[128 = 0]
[143 140 129 120 152 125 214  99 165 128 136 174 154 178  69 148 163 127
 129 174  98 159 113 129 126 103 109 132 136 133 124  98 116 103 118 110
 132 133 108 138 131 125 137 125 124 118 131] -> <37>
[131 133 141 102 167 145 207 116 148 129 133 169 165 203  69 171  86 121
 149 186 116 117 133  80 130 204  49 133 116 144 111  61 154  30 124  90
 117 123 122 132 156 144 133 156 252 108 149] -> <40>
[118 149 135 142 129 152 170 133 244 125 123 116 133 131 157 141 159 112
 110 123 136 120 141  94 140 252 112 107 117 125 127 124 138  91 110 104
 105 100 117 176  91 129 132 139 108 137 149] -> <42>
[143 116 137 141 129 148 186 135 121 114 136 124 138 137 159 140 128 119
 121 149 137 126 144  98 132 195 107 106 122 116 125 141 155  62 116 123
 111 105 115 145 139 127 134 126 184 150 152] -> <42>
[179 144 178 145 143 174 166 141 150 103 138 139 158 167 127 144 156 123
 113 175 120 105 152  93 137 252 136 119 110 125 127 114 151  82 106 111
 114 138 133 151 135 125 116 126 168 138  95] -> <30>
[167 128 133 128 116 175 187 110 129 121 127 138 144 153 149 131 143 141
 120 152 134 127 124  99 144 213 133 135 120  83 118 137 130  54 108  98
 116 112 134 130 105 138 136 140 195 165 150] -> <42>
[182 120 129 107 120 185 138 119 170 120 119 143 123 128 158 129 140 148
 120 106 118 102 128 104 132 239 128 124 127 101 123 122 138  79 127 154
 110 109 112 143 126 106 131 123 225 139 147] -> <40>
[177 132 139 123 150 174 194 131 122 108 112 135 119 207  92 146 158 152
 142 143 135 110 141 108 148 252 147  98 117 127 123 112 141  48  67  91
 127 114 132 136 124 137 123 129 237 152 128] -> <39>
[146 136 140 143 163 141 218  97 160 126 113 154 129 213  97 151 129 153
 138 168 127 108 146  88 129 220 118 121 113 123 130 107 132  38 113 100
 116 112 130 150 130 109 141 164 167 124 121] -> <39>
[189 127 137 129 126 173 180 123 126 112 118 136 130 158 129 161 145 131
 125 150 121 101 155  98 122 245 108 125 113 122 123 106 136  76 115  80
 117 110 126 143 146 131 114 113 183 135 123] -> <39>
[180 130 127 174 133 149 206  99 182 128 139 137 161 206 105 154 169 146
 121 168 140 126 124 100 137 217 143 114 121 153 108 127 147  79 129 111
 123 123 120 135 145 123 136 140  87 138 122] -> <37>
[139 126 130 164 142 136 158 128 209  87 137 148 136 157 170 122 177 129
 101 141 141 136 129 113 120 205 147  88 128 123 144  90 119  92 122 108
 130 126 116 141 128 135 136 130  81 117 128] -> <37>
[162 137 127 148 126 141 163 130 204 137 122 134 146 185 119 151 173 129
 138 164 155  99 113 109 127 252 121 114 155 116 110 112 144  78 124  96
 109 113 121 165 127 148 118 127 201 128 148] -> <30>
[146 125 123 120 161 148 138 117 179 173 152 152 129 178 137 149 136 154
 119 145  96 111 108 109 142 221 104 120 122 126  93 119 146  53 126 116
 110 127 131 142 109  93 138 138 200 143 125] -> <30>
[148 134 131 140 179 150 158 134 105 137 129 113 133 167 151 141 151 132
 104 169 120 112 129 116 128 252 132 117 119 113 126 132 149 112 109 116
 112 133 137 126 113 143 131 115 118 155 117] -> <30>
[134 132 119 146 119 138 122 130 150 149 104 125 122 133 144 125 142 162
 105 115 119 110 143 132 117 193 159 122 134 114 129 111 132 166 130 128
 128 144 122 129 137 128 124 134 101 124 115] -> <30>
[163 100 117 131  96 149 170 120 134 133 134 151 167 180 130 162 133 144
 124 179 126 125 144 101 141 202 110 130 101 141 100  91 153 102 119  85
 121 108 118 124 137 143 113 131 175 122 146] -> <30>
[161 124 127  81 142 137 152 130 131 131 144 149 138 153 134 136 130 150
 148 164 122 135 129 112 165 213 116 113 115 136 128 137 136  51 118 129
 123 120 124 134 151 144 131 123 214 157 134] -> <40>
[191 152 118 126 141 153 148 138  67 123 133 130 145 166 141 133 135 155
 116 174 116 103 130  99 140 218 131 153 110 132 104 112 145  80 131 129
 111 111 129 123 129 132 113 121 242 124 136] -> <40>
[174 180 129 179 129 132 146 127 193 115 134 131 137 183 134 140 138 134
 113 135 117  73 140 117 141 252 162 114 120 144 120 134 134  72  96 114
 130 122 141 140 122 135 130 157 107 149 114] -> <37>
[183 158 115 165 138 146 205 116 156 109 131 134 155 184 144 136 132 176
 130 155 154 115 107 109 130 228 141 121 147 129 107 140 136  42 109 114
 132 116 127 135 112 127 120 116 157 134 134] -> <42>
[141 128 125 157 140 120 106 102 209 136 142 159 146 165 121 132 164 112
 144 143  98 124 120 124 120 212 134 103 121 150 112 115 124 101 130  90
 133 130 139 134 119 126 125 132 109 115 147] -> <37>
[163 136 125 124 128 127 132 115 178 135 145 131 132 161 152 154 192 127
 122 147  93 110  95 117 106 241 124  92 117 137 142 118 128  90 113 116
 107 123 129 135 115 131 124 110 174 136 135] -> <40>
[151 130 143 101 152 154 156 129 220 129 122 139 137 173 134 137 137 122
 109 108 115  86 142 104 130 244 131 121 121 119 120 113 134  86 116 107
 124 123 132 140 121 117 128 136 184 147 151] -> <30>
[145 133 126 153 132 143 217  90 145 112 129 151 156 157  97 157 150 136
 122 187 127 132 119  98 140 177 141 126 125 176 108 101 132  77 131 120
 138 130 119 154 138 142 136 111 113 170 141] -> <42>
[139 130 119 121 138 125 186 133 163 116 139 127 129 169 145 157 167 120
  95 175 131 132 116  92 136 233  78 113 119 106  98 120 136  78 110  89
 121 104 151 152 124 131 139 125 145 150 139] -> <42>
[120 128 138 125 152 144 147 110 187 112 138 148 139 173 143 146 183 105
 115 177 142 131 125 107 125 252 114 106 121 142 131 128 129  77 110  98
 117 116 132 151 123 129 128 135  76 131 119] -> <37>
[150 126 119 131 149 129 198 108 146 113 130 134 152 148 126 135 129 129
 132 148 119 136 121 105 130 154  98 118 128 127 122  93 128  51 125 100
 120 123 132 115 125 143 149 121 161 141 135] -> <42>
[118 121 140 132 135 153 184 116 230 146 127 132 126 152 124 142 181 102
 115 122 134 100 121  69 137 252  88 104 107 112 108 122 141  92 127 105
 208 117 132 162 104 119 130 151 147 124 143] -> <42>
[156 134 140 173 153 136 198 143 167 125 125 142 146 189 101 146 186 161
 123 181 126 130 125  97 137 185 135 126 115 132 125  96 133  78 145 106
 111 107 125 184 144 126 126 150 128 102 137] -> <37>
[164 137 126 148 139 168 131 117 159 124 131 128 126 149 173 162 156 117
  96 171 100 109 108  62 135 237 141 106 199 138 115 125 132 113 115 120
 114 125 135 124 102 131 128 119 123 151 117] -> <30>
[103 149 120 122 115 148 165  99 195 119 140 125 130 145 139 164 167  83
 114 109 131 118 107  73 137 252 117 109 148 139 130 117 117  88 111  96
 116 116 109 165 115 123 126 122 173 153 150] -> <42>
[147 119 136  89 143 163 161 125 140 132 135 124 134 158 141 122 153 149
 125 162 122 198 132  97 131 252 127 122 101 125 119 135 140  90 110  94
 127 126 139 151 100 136 120 127 143 115 136] -> <30>
[193 110 132 117 133 157 144 103 171 125 157 151 158 168 148 135 121 155
 126 151  96 114 152 110 136 198 167 130 117 136 120 121 128  66 140 123
 114 142 131 129 122 139 127 153 252 125 131] -> <40>

[134 146 133 199 136 123 128 102 127 122 130 109 159 119 112 160 113 126
 102 144 128 136 121 124 138 125 128 117 134 158 142 116 116 101 128 111
 123 120 121 108 133 109 123 146 122 124 123] -> <18>
[117 130 128 150 125 126 129 118 131 119 127 121 124 121 120 131 134 124
 103 123 134 129 126 126 135 130 123 137 131 121 129 123 127 105 127 123
 119 117 139 123 130 102 127 132 132 125 131] -> <27>
[121 137 129 143 125 129 124 128 117 115 134 124 139 132 121 129 123 117
 122 119 114 139 121 123 137 122 140 134 128 138 129 137 119 126 137 113
 128 129 125 110 130 107 119 126 122 128 117] -> <20>
[145 127 148 123 128 131 138 122 123 146 122 136 142 124 129 147 130 126
 145 129 127 131 128 122 133 120 139 122 104 145 129 129 132 116 136 133
 135 129 114 114 128 139 135 138 133 135 124] -> <18>
[138 102 108 124 135 111 124 137 137 114 125 125 133 141 147 133 118 151
  89 144 154 122 141 133 121 118 122 127 151 122 140 124 144 145 127 132
 124 127 130 166 126 100 121 126 111 125 151] -> <27>
[107 140 118 160 120 131 120 126 132 124 138 125 138 122 124 122 128 117
 111 137 130 132 129 130 136 121 128 125 148 126 126 118 119 118 117 111
 123 120 148 139 125 114 118 146 127 116 125] -> <27>
[133 112 133 113 142 126 130 133 131 123 128 128 127 137 130 141 121 132
 141 124 122 129 124 130 131 126 141 119 129 137 135 127 127 133 128 132
 125 145 124 135 136 129 127 133 121 134 125] -> <28>
[126 138 125 110 141 128 129 119 126 121 127 131 125 124 115 126 127 126
 114 128 128 124 155 125 131 123 122 138 134 111 136 116 146 109 129 120
 125 115 126 132 108 105 130 137 126 132 137] -> <27>
[139 126 111 177 136 117 138 130 126 127 119 137 119 121 147 146 135 116
 113 130 129 120 138 129 128 124  94 133 119 131 125 133  90 100 139 125
 141 126 133  66 132 124 123 145 119 131 126] -> <18>
[122 112 116 142 123 127 126 136 128 118 131 133 124 129 138 110 128 118
 131 143 131 123 146 127 134 123 121 117 115 113 118 127 114 117 135 122
 136 118 134 139 131 132 119 128 123 122 113] -> <27>
[128 144 118 176 129 126 129 125 124 125 128 124 135 112 128 126 126 114
  76 129 134 134 124 125 136 122 116 141 129 125 123 133 126 116 138 115
 127 110 140 108 118  89 118 138 132 119 121] -> <19>
[121 121 133  91 123 128 128 133 121 123 118 132 129 134 124 127 130 125
 132 124 128 134 127 129 136 130 141 123 134 122 127 132 141 152 127 130
 128 130 117 143 124 118 117 130 129 136 129] -> <28>
[121 144 125 146 130 127 128 138 120 135 128 133 128 124 132 115 127 112
 117 126 124 126 127 128 130 117 127 141 137 132 125 132 130 122 130 127
 128 123 128 113 124 115 129 135 134 124 135] -> <20>
